Rows and roughly how far along a hidden order each lies, from 0 to 20
In the rows, 100 means zero.
90 116 73 123 100 114 67 93 82 90 116 144 94 129 103 78 80 103 110 69
 112 94 93 97 103 103 106 99 112 80 121 75 96 81 95 103 135 108 92 89 97
 103 99 100 104 91 97 88 120 93 144 110 124 104 98 105 101 64 105 95 100
 100 103 101 128 94 92 96 95 100 115 87 94 105 100 100 74 78 89 94 86 99
 104 121 112 107 113 108 112 109 87 97 108 131 105 101 111 72 76 95 91
 98 : 9
86 123 76 126 102 119 64 91 76 87 133 141 94 131 103 70 85 108 110 64
 118 92 97 99 109 104 109 103 117 81 112 59 89 78 93 104 139 120 94 84
 89 106 97 102 105 93 97 76 126 96 146 104 140 88 96 103 99 58 104 98 96
 97 111 107 132 89 100 97 97 103 118 91 94 94 92 100 71 64 83 95 82 98
 101 121 117 119 114 109 112 109 82 82 103 125 108 114 124 57 73 93 88
 97 : 8
98 113 74 109 97 109 84 97 87 95 112 138 94 109 101 96 89 99 108 78 110
 94 107 103 106 103 103 93 109 85 106 97 95 89 98 100 107 105 94 94 99
 102 97 103 100 92 96 98 118 96 129 110 112 103 100 107 104 84 108 94
 111 106 93 103 127 95 96 99 97 102 103 86 96 106 98 100 86 93 93 96 94
 109 103 107 106 97 113 103 98 103 88 95 111 112 105 98 106 94 87 94 83
 101 : 11
93 128 76 130 113 101 55 95 75 94 139 179 89 146 101 59 82 98 130 41 108
 79 89 104 106 120 87 104 107 90 130 25 93 69 91 102 137 126 95 79 86
 103 98 98 111 117 108 63 116 81 121 101 159 89 100 92 99 59 104 85 92
 91 157 131 136 91 104 88 104 110 127 49 94 133 104 98 67 59 95 100 75
 79 88 130 112 126 111 114 135 106 84 57 111 136 110 124 123 24 56 85
 101 91 : 3
93 96 92 90 90 126 95 95 87 100 100 87 94 86 101 117 105 102 83 115 108
 104 113 100 104 87 114 96 107 90 87 142 91 107 104 103 106 98 97 104
 102 102 100 106 93 73 93 116 112 129 136 103 86 107 102 114 104 102 101
 109 109 115 69 84 103 94 102 102 98 95 92 136 102 66 90 100 100 118 89
 95 104 115 121 94 103 93 111 95 79 101 101 115 109 81 97 94 108 108 120
 102 87 107 : 14
94 129 70 126 114 99 52 95 62 98 112 188 85 145 102 58 81 93 136 32 109
 76 86 110 101 125 79 103 105 92 141 22 94 63 93 100 139 120 89 77 89 99
 94 96 113 119 115 62 109 88 104 105 171 89 107 87 102 72 108 82 94 95
 173 137 137 93 110 81 106 105 131 48 92 137 111 95 70 68 101 103 75 73
 101 134 107 129 110 117 153 106 89 53 133 131 109 130 125 16 63 79 106
 92 : 1
92 132 77 132 111 106 54 94 80 91 156 174 92 148 100 50 82 102 129 39
 110 81 87 101 106 113 91 105 110 89 130 24 95 70 91 103 136 134 99 79
 83 104 101 102 112 117 106 61 117 81 126 97 160 87 96 94 97 51 102 86
 88 89 145 127 137 91 101 92 103 114 126 55 94 129 100 99 66 50 91 97 74
 84 84 130 115 123 113 112 131 106 78 62 99 137 112 122 121 25 60 89 103
 90 : 3
92 122 75 110 97 115 76 95 87 92 134 142 96 113 101 88 87 102 104 83 112
 93 101 100 107 101 110 96 113 83 102 87 93 90 96 102 121 113 97 93 95
 104 99 106 101 90 95 92 121 98 144 105 114 100 97 109 102 71 104 98 106
 103 91 100 128 92 95 101 97 105 108 93 97 96 93 101 80 79 86 94 90 108
 99 109 110 102 115 102 99 104 83 97 100 114 105 101 111 85 85 99 88 99 : 10
97 129 74 130 111 95 56 97 80 95 130 184 92 148 101 61 81 96 138 45 106
 78 89 104 104 122 85 101 104 90 132 41 96 70 92 100 129 118 95 80 90
 101 97 99 111 121 108 64 113 73 108 104 139 90 100 91 100 67 106 82 94
 92 156 131 139 95 101 88 103 111 124 42 93 142 109 98 69 62 99 101 78
 84 86 128 109 117 109 114 142 105 84 62 112 142 111 118 115 37 58 84
 102 92 : 3
82 123 68 118 101 117 66 89 47 91 77 142 88 121 109 82 98 106 108 70 127
 97 110 112 115 108 101 100 112 75 122 55 83 76 93 102 147 109 81 84 92
 104 85 95 102 85 102 80 127 106 126 118 158 77 107 97 104 79 114 100
 104 102 139 109 128 91 116 90 100 92 118 103 90 77 97 96 70 89 91 102
 81 93 126 124 110 124 111 111 121 114 94 71 138 102 106 123 132 49 80
 86 77 102 : 8
97 104 81 98 93 114 95 99 91 98 104 116 95 96 101 113 93 98 94 100 105
 98 110 100 102 95 109 92 107 88 98 143 97 101 102 101 107 99 96 101 104
 100 100 106 97 84 94 111 111 110 129 108 83 113 101 113 105 98 105 99
 112 112 76 94 117 96 94 100 96 99 95 105 100 98 96 101 95 106 94 95 100
 114 111 100 101 90 112 98 90 101 94 114 111 103 100 90 103 116 101 98
 86 103 : 12
80 114 80 128 98 131 55 89 87 86 152 142 93 131 103 73 73 110 97 72 110
 98 77 87 94 91 120 107 117 77 121 86 96 85 94 108 155 109 94 89 97 104
 108 102 106 78 93 80 126 110 173 102 125 115 93 113 97 59 96 104 89 101
 61 96 124 94 83 99 90 96 118 114 96 81 94 101 72 72 75 85 87 97 111 122
 120 114 115 107 98 112 89 117 93 142 100 100 119 84 77 98 98 99 : 10
103 91 115 69 88 113 124 100 105 104 105 47 102 60 95 131 131 103 72 145
 106 104 141 102 116 84 108 95 106 107 54 157 88 117 108 102 71 104 113
 107 99 104 102 114 88 83 91 128 109 121 114 92 58 91 97 112 102 112 98
 110 113 112 70 76 89 95 110 112 104 109 73 138 107 62 81 103 119 114 92
 100 108 131 99 69 97 80 105 83 51 91 96 105 82 49 101 93 97 135 142 109
 86 106 : 17
100 130 70 127 112 90 69 98 72 97 110 172 90 142 102 66 86 94 136 44 110
 78 100 111 110 125 80 98 102 90 131 30 93 69 93 98 121 101 92 81 89 101
 91 98 110 122 111 69 114 71 97 110 157 83 104 89 102 77 111 81 100 94
 166 135 136 95 108 86 106 109 125 40 91 144 109 97 69 68 105 105 80 83
 89 126 106 118 108 116 145 105 85 51 124 126 112 124 116 32 61 80 94 92 : 3
111 69 121 65 82 98 152 105 116 106 58 22 111 51 98 152 127 104 63 167
 100 115 141 98 110 80 114 91 96 104 58 194 99 130 109 101 60 68 107 115
 114 102 99 105 83 77 88 142 98 107 79 108 33 103 97 112 102 139 102 114
 115 110 47 66 67 107 102 115 98 95 67 146 106 65 95 104 129 145 106 102
 122 136 107 64 89 67 90 82 51 93 112 133 84 36 93 70 77 184 150 114 80
 110 : 20
87 132 76 134 116 114 35 93 72 95 161 186 85 152 101 48 74 98 133 30 105
 78 68 99 95 115 87 111 108 93 141 10 95 63 92 104 152 134 95 76 85 101
 104 100 116 118 111 53 111 96 133 91 173 99 100 93 98 57 97 86 82 91
 157 134 139 89 100 84 104 109 134 55 94 129 103 96 61 54 88 96 74 67 93
 140 115 134 115 119 145 107 84 61 110 149 108 130 130 6 54 83 118 90 : 0
